Below is a small trained network, with its code and all its weights. Each question gives an input and a class and asks what happens when units are switched off, that is, made to give their printed mean instead of their output.

import numpy as np


def w(rows, s, z=0):
    codes = np.array(rows[::2]) - 128.0
    scale = np.full(codes.shape[1], s)
    scale[-1] = z or s
    return codes * scale


def f(y):
    return np.maximum(y, 0)


def log_softmax(a):
    a = a - a.max(-1, keepdims=True)
    return a - np.log(np.exp(a).sum(-1, keepdims=True))


def net(x, mask):
    res = np.array(x, float).reshape(1, 4) / 4 @ E
    y = f(res @ A[0][:, :-1].T + A[0][:, -1])
    res = res + np.where(mask, y, B[0][:, -1]) @ B[0][:, :-1]
    return log_softmax(res[-1] @ U[:, :-1].T + U[:, -1])


A, B = {}, {}
E = w([
[132,115,130,130,126,128],'x0',
[242,164,80,248,130,124],'x1',
[122,156,254,165,126,28],'x2',
[203,238,177,97,57,196],'x3',
],0.0066)
A[0] = w([
[114,140,62,107,105,200,112],'N0',
[89,123,159,76,128,129,96],'N1',
[78,207,180,166,139,62,69],'N2',
[119,138,200,181,141,46,123],'N3',
[93,109,180,36,152,136,69],'N4',
[135,117,58,100,136,180,67],'N5',
[131,41,77,129,135,183,128],'N6',
[109,82,91,160,255,94,170],'N7',
[134,98,84,118,151,156,231],'N8',
[132,88,144,49,174,128,94],'N9',
[196,209,189,80,21,250,207],'N10',
[95,132,156,72,98,156,137],'N11',
[117,155,27,84,140,153,19],'N12',
[117,131,202,124,120,68,93],'N13',
[81,58,191,81,91,136,255],'N14',
[157,96,170,141,28,29,205],'N15',
[109,153,169,217,105,87,40],'N16',
[83,127,125,88,119,135,54],'N17',
[148,150,64,204,91,84,50],'N18',
[148,102,35,130,101,177,47],'N19',
[115,100,179,34,120,174,112],'N20',
[86,19,121,190,165,110,165],'N21',
[180,145,112,171,128,125,42],'N22',
[174,131,118,181,175,146,52],'N23',
[125,111,201,142,129,29,40],'N24',
[174,168,122,181,84,136,131],'N25',
[93,96,163,51,98,126,30],'N26',
],0.0079,0.002)
B[0] = w([
[88,123,171,137,22,184,170],'N0',
[196,60,74,127,135,125,168],'N1',
[137,96,151,137,67,143,180],'N2',
[93,105,180,114,68,173,196],'N3',
[169,122,94,229,145,84,185],'N4',
[100,56,148,134,9,174,163],'N5',
[70,134,169,84,84,150,175],'N6',
[83,212,150,39,225,101,205],'N7',
[86,139,197,83,117,169,170],'N8',
[171,96,77,193,188,93,166],'N9',
[44,249,73,91,201,113,254],'N10',
[198,103,62,184,206,91,170],'N11',
[140,119,122,135,1,109,161],'N12',
[78,92,150,103,91,158,179],'N13',
[159,119,115,195,142,168,205],'N14',
[117,141,150,71,75,213,190],'N15',
[148,59,158,107,53,109,170],'N16',
[215,35,78,152,117,68,155],'N17',
[188,79,126,195,138,37,168],'N18',
[100,91,128,150,63,155,167],'N19',
[199,108,36,194,186,116,181],'N20',
[60,186,163,62,219,107,208],'N21',
[210,107,113,90,121,61,161],'N22',
[190,51,96,217,159,30,158],'N23',
[119,106,146,89,50,146,186],'N24',
[153,103,117,141,206,74,182],'N25',
[202,110,50,184,96,72,173],'N26',
],0.005,0.0085)
U = w([
[233,52,60,190,147,65,66],'0',
[95,75,155,78,1,185,68],'1',
[147,119,131,105,152,157,254],'2',
[84,195,112,41,205,114,82],'3',
],0.0083,0.0043)

Each question gives the input, the list of numbers given to net, and the class t.
The units are the neurons (one row each of A and B). Each row of codes is followed by its name. A weight is (code - 128) times the scale printed after its matrix; where a second scale follows, it is the last column's (A, B and U).
mask holds one flag per neuron, in row order. A switched-off neuron (its flag False) gives its mean, the last column of its row in B, instead of its output. The means were averaged over made-up inputs and are rounded, as every weight is.
A unit's drop is (log p(t) with every unit on - log p(t) with that unit switched off) / (log p(t) with every unit on - log p(t) with every unit switched off).
The circuit of an input: a set's keep is (log p(t) with only the set's units on - log p(t) with every unit switched off) / (log p(t) with every unit on - log p(t) with every unit switched off). Starting from the 12 units with the biggest drops (on a tie, the unit counted first), units are removed one at a time, each time the one whose removal leaves the highest keep (on an exact tie, the one counted first), for as long as the keep stays at least 0.8.
circuit, biggest first: the units of the circuit, biggest drop first
top k neurons: the k neurons with the biggest drops, biggest first
drop when u is switched off: that unit's drop, to one decimal
input [5,-7,7,-6], class 0: circuit, biggest first : [N4 N26]
input [6,-1,4,7], class 3: circuit, biggest first : [N10]
input [0,-1,-3,-5], class 3: circuit, biggest first : [N7 N21]
input [2,-8,8,5], class 0: circuit, biggest first : [N20 N4 N26]
input [-2,-7,-7,4], class 0: circuit, biggest first : [N20 N11 N26]
input [-7,-3,8,-8], class 1: circuit, biggest first : [N24 N3]
input [-4,0,3,-8], class 3: top 2 neurons : [N7 N21]
input [1,-4,2,8], class 3: drop when N10 is switched off : 1.3
input [-2,4,4,8], class 3: drop when N10 is switched off : 1.1
input [5,2,-6,-3], class 1: drop when N5 is switched off : 0.1
input [6,3,-8,1], class 1: drop when N25 is switched off : 0.0
